Each row has a name. Each piece below is followed by the name of the row it came from, unless a question asks for something else. Each question is about the rows just above it.

[138 172 130 144 161  81 178 139 142 152 127  93 164 136 167  68 150 164
 134 154 132 160 114 142 158 171 175 128 153  72 161  99 125  88 170] : (11)
[121  87 107 127  96 141  78 115  90 108 147 129 109 101  83 171 115 103
 103 121 155  89 134 161 106  55 109  86 100 160  90 143 134 185 111] : (17)
[141 156 115 159 161  85 162 146 112 150 124  89 164 130 159  96 161 145
 130 144 149 134 110 150 162 146 179 125 155  93 152 124 111 107 170] : (120)
[121  87 107 127  96 140  78 114  89 108 147 128 110 101  83 170 115 103
 103 121 142  89 134 162 105  54 109  86 100 159  90 143 134 185 112] : (10)
[135 169 148 129 160 112 178 141 165 148 110 125 148 154 174  83 141 154
 152 135 114 166 121  98 150 200 149 167 156  94 165 111 122  72 147] : (8)
[121  87 112 115 161  85 162 146 159 108 147 129 109 101  83 171 115 103
 103 121 142  89 134 161 106  55 109  86 100 160  90 143 111 185 111] : (91)
Where do [121  87 107 127  96 141  78 115  90 108 147 129 109 101  83 171 115 103
 103 121 155  89 134 161 106  55 109  86 100 160  90 143 134 185 111] appear? -> (17)
Which row holds [110 134 149 144 130 145 161  96] read backwards? -> (120)
Which row holds this, read backwards? [159 130 164  89 124] -> (120)
Where do [121  87 112 115 161  85 162 146 159 108 147 129 109 101  83 171 115 103
 103 121 142  89 134 161 106  55 109  86 100 160  90 143 111 185 111] appear? -> (91)
Which row holds [112 146 162  85 161 159 115] read backwards? -> (120)
The next entry after [141 154]: -> [152]
The next entry after [103 103 121 142  89 134 162 105  54]: -> [109]

[131 141 128 148 142 133 144 150 135 104 102 134 124 159 142 138 106 134
 142 140 133 121 122 154 117 138 116 150 137 142 110 138 130 144 148 160
 148 104 142 126 161] = (42)
[122 174 177  87 108 177 177 161 118 121 166 168 176  73 177 174 154 129
 140 173 175 144 166  75 120 156 116 151 114 147 161 114 110 169 161  73
  85 148 180 126  70] = (89)
[142  90  97 143 136  93  85  89 141 167 123  93 103 141  83  90 141 140
 114  88  92 121 115 149 158 105 160  98 141 104 130 141 153  94  91 137
 126 144 115 116 141] = (107)
[169 164 180 174  69 156 146 156  91 133 114 130 160 134 149 143 145  94
 185 136 137 192 123 139  98 169 132 166 102 180 104 102 106 130 164 126
 121 177 146  83 119] = (43)
Which row holds this, read backwards? [174 177  73 176] -> (89)
q: [142  90  97 143 136  93  85  89 141 167 123  93 103 141  83  90 141 140
 114  88  92 121 115 149 158 105 160  98 141 104 130 141 153  94  91 137
 126 144 115 116 141] -> (107)
Which row holds [161 169] read backwards? -> (89)
Which row holds [122 121 133] read backwards? -> (42)

[130 103  86 157 164 139] -> (83)
[130 164 157 130  86 139] -> (98)
[137 118 176 140 190 137] -> (77)
q: [130 103  86 157 164 139] -> (83)
Which row holds this, read backwards? [130 157 164 130] -> (98)
[137 190] is which row, read backwards? -> (77)
Which row holds this, read backwards? [190 140 176 118] -> (77)
Give the next entry after [164 157]. -> [130]
Which row holds this, read backwards? [ 86 130 157 164 130] -> (98)
What is the next entry after [130 164 157]? -> [130]

[152 151 126  90 149 110 144] : (151)
[144 154 119  81 163 146 158] : (126)
[119  79 119  81 163 125 140] : (112)
[154 117 141  79 166 128 161] : (104)
[145 163 127  74 169 147 165] : (164)
[158 139 141  79 151 137 168] : (123)
[136 159 132  65 158 128 166] : (130)
Which row holds this, read backwards? [110 149  90 126] -> (151)
Give the next entry after [154 119]. -> [81]
Where do [144 154 119  81 163 146 158] appear? -> (126)
Which row holds this, read backwards? [166 128 158  65 132 159] -> (130)
What is the next entry after [ 90 149]? -> [110]

[178 142 149 164 142  89  73 166 114 159 146 146  98 140 121 164 158  93
 142 146 114 151  87 152 146 135 129 153 102 181 160 159 163  79 159 172
 163] = (53)
[146 146  98 140 121 164 158  94 142 146 165 171 149 151 103 164 165 114
 135  73 121 134 119 145 111 123 137 110 125 147 124  79  83 116 164 125
  95] = (99)
[114 161 178 174 141 149 162 156 182 103 183 169 159 155 178 176 164 150
 177 106 142  79 145 164 118 161 186 140 124 171 171  83  83 158 173  85
  85] = (4)
[172 140 180 149 169 107 176 165 154  84 165 171 134 187  83 163 168  93
 176  91 167 119 114 137 192  96 179 169 176 176 150 102  83 101 172 169
  83] = (78)
q: [114 161 178 174 141 149 162 156 182 103 183 169 159 155 178 176 164 150
 177 106 142  79 145 164 118 161 186 140 124 171 171  83  83 158 173  85
  85] -> (4)
Give the next entry after [146 146  98 140 121 164 158  93 142 146]. -> [114]
Which row holds [172 140 180 149 169 107 176 165 154  84 165 171 134 187  83 163 168  93
 176  91 167 119 114 137 192  96 179 169 176 176 150 102  83 101 172 169
  83]? -> (78)
Which row holds [171 171 124] read backwards? -> (4)

[ 58 163  95 122] -> (114)
[ 93  93 163 170] -> (121)
[191  95 163  85] -> (34)
Give the next entry after [ 95 163]. -> [85]
[ 58 163  95 122] is in which row? -> (114)
Which value is in both (114) and (121)? -> [163]

[110 126 106 193 110] -> (46)
[110 126 106 193 120] -> (52)
[110 126 114 193 121] -> (72)
q: [110 126 106 193 120] -> (52)
What is the next entry after [126 114]? -> [193]

[ 97 132 135  76 137 123 140 100 123 106 134 150 160 122 175 125 130 101
 124 149 140 119 110 133 148 129 121 119 138 119 133 128 151 104 138 111
  85 151 161 124 100 139 141 136 125 142 161 149 118 105 136] = (133)
[133 141 129 113 126 144 120 130 129 131 158 148 147 102 137 114 131 117
 147 138 116 122  99 127 125 136 137 145 138 151 140 123 135 114  99 156
 129 108 133 114 132 125 125 140 100 129 120 128 138 118 134] = (56)
[125 128 114 138 138 130 156 156 134 145 120 132 123 146 106 139 151 132
 143 135 129 127 128 114 128 121 132 149 114 116 134 121 106 139 138 126
 136 122 108 129 132 121 146 123 145 118 121 113 123 117 117] = (171)
[132 132 147 136 110 122  89  95 119 109 127 105 117 114 141 118  92 132
  98 108 126 133 147 147 124 134 122  94 143 139 111 143 153 125 125 124
 126 139 145 134 130 139 100 129 114 136 132 143 135 156 141] = (2)
[143 131 126 187 115 124 125 150 124 144 104  89  86 148  75 137 121 157
 116 103 121 138 165 124 114 123 134 123 114 117 114 139 112 160 142 124
 161 122  94 141 153 128 118 116 144 110 105 108 133 158 119] = (154)
[144 127 142 128 113 136 114 116 114 121 142 124 130 109 129 114 113 123
 125 127 117 126 124 134 125 138 136 120 140 135 125 140 150 124 119 139
 127 122 131 124 135 139 117 138 106 126 127 131 138 137 139] = (22)
[140 124 121 129 132 134 132 141 132 138 137 138 132 124 122 126 138 127
 140 132 124 127 117 122 124 128 132 143 125 136 135 123 121 128 118 139
 137 116 121 124 133 121 130 130 123 126 120 121 131 121 126] = (124)
[138 127 138 132 124 134 129 140 112 135 127 104 108 128  91 122 121 139
 125 119 111 130 142 125 119 133 142 127 125 120 119 143 135 146 134 135
 146 118 105 130 149 137 121 130 121 110 113 113 138 147 131] = (144)
What is the next entry after [125 136 137 145 138 151]? -> [140]
Give the next entry after [140 132 124 127]. -> [117]
q: [144 127 142 128 113 136 114 116 114 121 142 124 130 109 129 114 113 123
 125 127 117 126 124 134 125 138 136 120 140 135 125 140 150 124 119 139
 127 122 131 124 135 139 117 138 106 126 127 131 138 137 139] -> (22)
The next entry after [138 127 140 132 124]: -> [127]
Which row holds [123 100 140 123 137  76 135 132  97] read backwards? -> (133)
q: [ 97 132 135  76 137 123 140 100 123 106 134 150 160 122 175 125 130 101
 124 149 140 119 110 133 148 129 121 119 138 119 133 128 151 104 138 111
  85 151 161 124 100 139 141 136 125 142 161 149 118 105 136] -> (133)
The row with [140 124 121 129 132 134 132 141 132 138 137 138 132 124 122 126 138 127
 140 132 124 127 117 122 124 128 132 143 125 136 135 123 121 128 118 139
 137 116 121 124 133 121 130 130 123 126 120 121 131 121 126] is -> (124)

